Below are the code and all the weights of a small trained network. Each question names an input and a target symbol and asks about switching units off, where a switched-off unit gives its printed mean instead of its output.

import numpy as np


def w(rows, s, z=0):
    codes = np.array(rows[::2]) - 128.0
    scale = np.full(codes.shape[1], s)
    scale[-1] = z or s
    return codes * scale


def norm(h):
    return h / np.sqrt((h * h).mean(-1, keepdims=True) + 1e-5)


def f(y):
    return np.maximum(y, 0)


def softmax(a):
    e = np.exp(a - a.max(-1, keepdims=True))
    return e / e.sum(-1, keepdims=True)


def log_softmax(a):
    a = a - a.max(-1, keepdims=True)
    return a - np.log(np.exp(a).sum(-1, keepdims=True))


def net(x, mask):
    ids = ['βγδημξστψ'.index(c) for c in x.split()]
    T = len(ids)
    res = E[ids] + P[:T]
    u = 0
    for l in range(2):
        r = norm(res)
        for j in range(2):
            rows = slice(3 * j, 3 * j + 3)
            q, k, v = (r @ M[l][rows].T for M in (Q, K, V))
            z = softmax(np.where(np.tri(T) > 0, q @ k.T / 3**0.5, -1e9)) @ v
            o = O[l][rows]
            res = res + np.where(mask[u + j], z, o[:, -1]) @ o[:, :-1]
        u += 2
        y = f(norm(res) @ A[l][:, :-1].T + A[l][:, -1])
        res = res + np.where(mask[u : u + 4], y, B[l][:, -1]) @ B[l][:, :-1]
        u += 4
    return log_softmax(norm(res)[-1] @ U[:, :-1].T + U[:, -1])


Q, K, V, O, A, B = {}, {}, {}, {}, {}, {}
E = w([
[106,109,104,85],'β',
[183,97,146,254],'γ',
[120,199,39,95],'δ',
[154,85,145,105],'η',
[108,197,43,108],'μ',
[112,186,43,97],'ξ',
[177,74,161,164],'σ',
[139,99,89,127],'τ',
[64,137,205,94],'ψ',
],0.0042)
P = w([
[46,16,128,157],'0',
[249,124,68,57],'1',
[236,146,82,71],'2',
[222,157,87,80],'3',
[214,166,99,88],'4',
[204,173,103,96],'5',
[198,177,105,105],'6',
[192,182,105,112],'7',
[187,186,110,116],'8',
],0.0016)
Q[0] = w([
[192,69,156,159],'0.h1',
[156,141,94,104],'0.h1',
[81,107,147,143],'0.h1',
[119,57,223,164],'0.h2',
[120,191,86,202],'0.h2',
[158,2,91,137],'0.h2',
],0.011)
K[0] = w([
[213,156,141,162],'0.h1',
[136,86,47,114],'0.h1',
[99,176,175,120],'0.h1',
[202,171,190,147],'0.h2',
[99,77,109,255],'0.h2',
[228,93,90,99],'0.h2',
],0.0092)
V[0] = w([
[186,254,237,116],'0.h1',
[244,83,98,127],'0.h1',
[167,128,59,242],'0.h1',
[81,181,34,13],'0.h2',
[35,206,183,63],'0.h2',
[81,225,139,216],'0.h2',
],0.0024)
O[0] = w([
[186,143,3,87,33],'0.h1',
[54,74,95,164,216],'0.h1',
[139,60,176,151,102],'0.h1',
[190,87,192,205,247],'0.h2',
[182,44,83,151,142],'0.h2',
[85,94,139,35,2],'0.h2',
],0.003,0.0011)
A[0] = w([
[81,34,185,59,198],'0.n1',
[192,116,196,225,120],'0.n2',
[141,1,136,102,255],'0.n3',
[208,139,130,66,97],'0.n4',
],0.0033,0.0015)
B[0] = w([
[241,94,46,147,207],'0.n1',
[57,186,161,1,238],'0.n2',
[203,164,130,94,251],'0.n3',
[13,166,138,168,206],'0.n4',
],0.0028,0.0022)
Q[1] = w([
[144,75,117,80],'1.h1',
[47,160,124,113],'1.h1',
[99,180,81,2],'1.h1',
[138,199,57,206],'1.h2',
[40,112,214,116],'1.h2',
[93,177,114,53],'1.h2',
],0.0082)
K[1] = w([
[163,150,176,103],'1.h1',
[78,196,101,209],'1.h1',
[107,254,67,104],'1.h1',
[67,44,150,197],'1.h2',
[130,239,225,114],'1.h2',
[147,108,189,59],'1.h2',
],0.0093)
V[1] = w([
[77,3,145,91],'1.h1',
[3,108,53,155],'1.h1',
[101,202,184,119],'1.h1',
[236,184,175,71],'1.h2',
[205,65,61,139],'1.h2',
[102,226,58,110],'1.h2',
],0.0028)
O[1] = w([
[218,150,59,78,2],'1.h1',
[144,237,107,144,15],'1.h1',
[105,100,178,250,133],'1.h1',
[130,254,96,188,235],'1.h2',
[232,142,186,160,212],'1.h2',
[96,84,58,226,95],'1.h2',
],0.003,0.0018)
A[1] = w([
[93,110,71,123,151],'1.n1',
[238,82,208,168,255],'1.n2',
[1,172,104,71,99],'1.n3',
[117,184,206,94,101],'1.n4',
],0.0058,0.0032)
B[1] = w([
[148,108,104,204,145],'1.n1',
[248,124,145,63,255],'1.n2',
[121,50,157,42,154],'1.n3',
[72,111,167,253,181],'1.n4',
],0.0052,0.0065)
U = w([
[153,159,199,234,4],'β',
[70,102,105,53,201],'γ',
[140,95,45,215,100],'δ',
[101,199,116,133,98],'η',
[107,10,93,130,111],'μ',
[214,108,152,68,162],'ξ',
[77,193,156,67,79],'σ',
[47,93,193,141,202],'τ',
[127,183,25,117,154],'ψ',
],0.011,0.0025)

Each question gives the input, a string of symbols that net reads in full, and the target symbol t.
The units are the heads (3 rows each of Q, K, V and O) and the neurons (one row each of A and B). Each row of codes is followed by its name. A weight is (code - 128) times the scale printed after its matrix; where a second scale follows, it is the last column's (O, A, B and U).
mask holds one flag per unit, layer by layer, with each layer's heads first. A switched-off unit (its flag False) gives its mean, the last column of its rows in O or B, instead of its output. The means were averaged over made-up inputs and are rounded, as every weight is.
A unit's drop is (log p(t) with every unit on - log p(t) with that unit switched off) / (log p(t) with every unit on - log p(t) with every unit switched off).
The circuit of an input: a set's keep is (log p(t) with only the set's units on - log p(t) with every unit switched off) / (log p(t) with every unit on - log p(t) with every unit switched off). Starting from all 12 units, units are removed one at a time, each time the one whose removal leaves the highest keep (on an exact tie, the one counted first), for as long as the keep stays at least 0.8.
units of the circuit, in order: the units of the circuit, biggest drop first
most important unit: the unit with the biggest drop
k most important neurons: the k neurons with the biggest drops, biggest first
heads that matter: for each layer, one digit per head in row order, 1 if its drop is at least 0.15 and else 0, layers parted by /
input δ μ τ μ μ δ γ δ τ, target β: heads that matter	01 / 10
input μ σ ψ γ σ σ, target τ: 2 most important neurons	0.n2; 1.n2
input γ β δ δ ψ δ, target γ: most important unit	1.n3
input σ σ σ μ, target σ: units of the circuit, in order	1.n2; 1.h2; 1.n3; 1.h1
input η σ ψ η μ μ γ μ σ, target β: 3 most important neurons	0.n2; 0.n1; 1.n4
input μ ψ ξ σ σ δ ψ σ, target τ: 3 most important neurons	0.n2; 0.n1; 1.n2
input ξ ψ γ ψ ξ η τ ψ, target τ: units of the circuit, in order	1.n2; 1.h2
input ψ μ δ γ β ψ ψ σ β, target β: heads that matter	11 / 01
input ψ σ μ β μ β η β, target τ: heads that matter	01 / 00
input μ ξ γ δ η η, target β: units of the circuit, in order	0.h2; 0.n4; 1.n4
input ψ γ β γ σ ψ ψ, target τ: units of the circuit, in order	1.h2; 1.n2
input ψ β ξ μ ψ ψ η γ, target ξ: heads that matter	10 / 10
input ψ σ σ, target β: 4 most important neurons	0.n2; 1.n4; 0.n3; 0.n1
input σ β ψ σ μ β β, target τ: units of the circuit, in order	1.n2
input μ γ γ δ, target μ: 2 most important neurons	0.n1; 0.n2
input β γ γ β γ, target τ: 3 most important neurons	0.n2; 0.n1; 1.n2
input μ β ψ δ τ ψ, target β: 2 most important neurons	0.n1; 0.n4
input σ μ δ ξ, target σ: 3 most important neurons	1.n2; 0.n1; 1.n3
input ψ ξ ψ, target β: 2 most important neurons	0.n1; 0.n2
input β σ δ, target β: 2 most important neurons	0.n1; 1.n4
input β τ ξ, target β: 2 most important neurons	0.n1; 1.n4
input τ ψ ψ μ γ η ψ τ, target τ: heads that matter	11 / 01
input γ β ψ σ τ δ γ σ ξ, target γ: units of the circuit, in order	1.n3; 0.h2; 1.n2
input σ γ σ δ τ δ, target σ: most important unit	1.n2
input δ γ ξ η ξ, target δ: units of the circuit, in order	0.h2; 1.h2; 1.n2
input ξ ψ δ τ τ, target β: heads that matter	11 / 01
